Below are the code and all the weights of a small trained network. Each question names an input and a class and asks about switching units off, where a switched-off unit gives its printed mean instead of its output.

import numpy as np


def w(rows, s, z=0):
    codes = np.array(rows[::2]) - 128.0
    scale = np.full(codes.shape[1], s)
    scale[-1] = z or s
    return codes * scale


def norm(h):
    return h / np.sqrt((h * h).mean(-1, keepdims=True) + 1e-5)


def f(y):
    return y / 2 * (1 + np.tanh(0.7978845608 * (y + 0.044715 * y**3)))


def log_softmax(a):
    a = a - a.max(-1, keepdims=True)
    return a - np.log(np.exp(a).sum(-1, keepdims=True))


def net(x, mask):
    res = np.array(x, float).reshape(1, 6) / 4 @ E
    u = 0
    for l in range(2):
        y = f(norm(res) @ A[l][:, :-1].T + A[l][:, -1])
        res = res + np.where(mask[u : u + 11], y, B[l][:, -1]) @ B[l][:, :-1]
        u += 11
    return log_softmax(norm(res)[-1] @ U[:, :-1].T + U[:, -1])


A, B = {}, {}
E = w([
[186,132,53,228,124,212,98,135],'x0',
[107,132,141,131,138,102,55,225],'x1',
[145,170,81,45,90,134,94,181],'x2',
[32,115,200,36,200,231,124,67],'x3',
[60,106,142,154,157,124,2,46],'x4',
[84,118,156,177,166,91,192,169],'x5',
],0.0061)
A[0] = w([
[187,118,152,83,121,113,167,187,76],'L0N1',
[178,114,154,96,149,65,178,162,75],'L0N2',
[57,126,181,153,162,125,130,97,143],'L0N3',
[90,140,146,107,132,192,124,118,37],'L0N4',
[202,121,123,252,127,196,174,100,22],'L0N5',
[135,128,141,63,122,200,154,58,204],'L0N6',
[155,133,122,28,112,151,123,42,32],'L0N7',
[199,144,162,125,119,208,180,114,158],'L0N8',
[195,119,124,159,98,39,128,17,137],'L0N9',
[213,126,93,87,110,168,67,96,73],'L0N10',
[182,130,120,141,112,164,70,154,3],'L0N11',
],0.013,0.0036)
B[0] = w([
[133,85,185,185,124,80,120,132,175],'L0N1',
[148,139,126,65,109,97,138,124,184],'L0N2',
[114,114,188,109,133,119,98,105,201],'L0N3',
[108,87,135,127,152,76,136,149,165],'L0N4',
[163,151,1,149,192,123,182,103,254],'L0N5',
[81,99,125,106,127,166,150,134,226],'L0N6',
[142,185,119,131,160,199,128,50,194],'L0N7',
[154,71,118,113,144,171,115,132,199],'L0N8',
[176,167,98,182,124,97,168,131,232],'L0N9',
[67,122,193,149,63,166,86,137,201],'L0N10',
[76,124,119,98,143,84,142,194,169],'L0N11',
],0.021,0.0087)
A[1] = w([
[123,5,178,56,179,181,90,116,4],'L1N1',
[121,71,140,107,119,98,196,87,152],'L1N2',
[69,116,134,60,237,131,58,91,164],'L1N3',
[158,85,140,128,188,90,133,199,175],'L1N4',
[118,159,230,63,114,46,230,174,72],'L1N5',
[190,135,177,154,98,48,67,145,70],'L1N6',
[74,151,195,67,70,148,186,106,44],'L1N7',
[127,186,150,178,174,55,114,77,193],'L1N8',
[73,51,138,151,140,174,165,104,101],'L1N9',
[101,102,104,95,108,166,83,197,120],'L1N10',
[129,153,155,70,175,140,220,113,214],'L1N11',
],0.013,0.0021)
B[1] = w([
[85,37,150,88,191,98,142,115,255],'L1N1',
[93,119,133,98,129,146,118,181,183],'L1N2',
[123,7,149,142,149,164,144,120,252],'L1N3',
[148,94,100,144,92,157,173,43,183],'L1N4',
[100,217,171,68,92,161,190,133,221],'L1N5',
[189,177,183,83,71,129,121,120,196],'L1N6',
[179,50,46,177,173,111,136,107,206],'L1N7',
[166,39,116,117,114,133,48,132,202],'L1N8',
[118,145,181,96,134,156,131,63,205],'L1N9',
[46,139,160,144,170,58,151,129,166],'L1N10',
[81,73,140,121,102,43,112,208,202],'L1N11',
],0.017,0.0091)
U = w([
[103,170,111,165,125,221,140,57,92],'0',
[50,171,128,161,119,73,107,198,104],'1',
[208,118,130,174,87,98,73,85,115],'2',
[189,135,6,165,172,103,203,128,194],'3',
[86,31,163,86,174,150,157,93,178],'4',
[178,179,191,68,55,84,178,142,164],'5',
[143,187,130,116,182,129,105,138,1],'6',
[150,198,140,119,202,152,119,154,11],'7',
],0.016,0.0065)

Each question gives the input, the list of numbers given to net, and the class t.
The units are the neurons (one row each of A and B). Each row of codes is followed by its name. A weight is (code - 128) times the scale printed after its matrix; where a second scale follows, it is the last column's (A, B and U).
mask holds one flag per neuron, layer by layer. A switched-off neuron (its flag False) gives its mean, the last column of its row in B, instead of its output. The means were averaged over made-up inputs and are rounded, as every weight is.
A unit's drop is (log p(t) with every unit on - log p(t) with that unit switched off) / (log p(t) with every unit on - log p(t) with every unit switched off).
The circuit of an input: a set's keep is (log p(t) with only the set's units on - log p(t) with every unit switched off) / (log p(t) with every unit on - log p(t) with every unit switched off). Starting from the 12 units with the biggest drops (on a tie, the unit counted first), units are removed one at a time, each time the one whose removal leaves the highest keep (on an exact tie, the one counted first), for as long as the keep stays at least 0.8.
circuit, biggest first: the units of the circuit, biggest drop first
top k neurons: the k neurons with the biggest drops, biggest first
top k neurons in layer l: the k neurons of layer l with the biggest drops, biggest first
drop of u: that unit's drop, to one decimal
input [-6,4,6,-4,5,4], class 5: top 2 neurons => [L0N5, L0N6]
input [2,0,1,-4,-5,5], class 3: circuit, biggest first => [L0N5]
input [2,2,1,-6,6,-2], class 2: top 3 neurons in layer 0 => [L0N9, L0N6, L0N5]
input [3,-5,5,-6,7,-4], class 2: circuit, biggest first => [L0N9, L0N10]
input [1,-1,2,-4,6,0], class 2: circuit, biggest first => [L0N9, L0N5, L0N6]
input [8,-5,7,-4,6,-7], class 0: top 2 neurons in layer 1 => [L1N11, L1N1]
input [6,8,-4,-8,7,-7], class 3: top 3 neurons in layer 0 => [L0N3, L0N11, L0N9]
input [6,-5,-6,3,3,-4], class 3: top 3 neurons => [L0N5, L0N9, L1N1]
input [0,-5,8,-6,2,-6], class 2: top 4 neurons in layer 0 => [L0N5, L0N9, L0N6, L0N7]
input [0,-1,-7,0,4,2], class 2: top 3 neurons in layer 0 => [L0N3, L0N9, L0N6]
input [1,-8,4,-6,3,-7], class 0: top 2 neurons in layer 0 => [L0N10, L0N7]
input [-8,-4,8,-6,5,0], class 2: top 2 neurons => [L1N8, L0N7]
input [-3,3,-3,-5,6,-3], class 2: top 2 neurons => [L0N5, L1N8]
input [6,-1,-6,-2,-8,-7], class 3: circuit, biggest first => [L0N5]
input [1,0,-1,-7,-3,-6], class 3: top 2 neurons in layer 0 => [L0N5, L0N3]
input [0,3,-4,-1,-8,-2], class 5: top 2 neurons => [L0N2, L0N1]
input [8,3,-4,1,7,1], class 3: top 2 neurons in layer 0 => [L0N5, L0N6]
input [4,2,6,-7,-3,-6], class 1: top 2 neurons in layer 0 => [L0N10, L0N11]
input [6,6,5,-6,-8,-2], class 5: top 2 neurons in layer 1 => [L1N6, L1N7]
input [0,6,-2,-2,7,-4], class 5: top neuron in layer 1 => [L1N6]
input [8,0,0,-7,7,-5], class 3: drop of L0N5 => 0.6
input [2,-1,-1,-7,6,3], class 3: drop of L0N6 => 0.0
input [4,1,8,-8,8,7], class 2: drop of L1N5 => 0.2
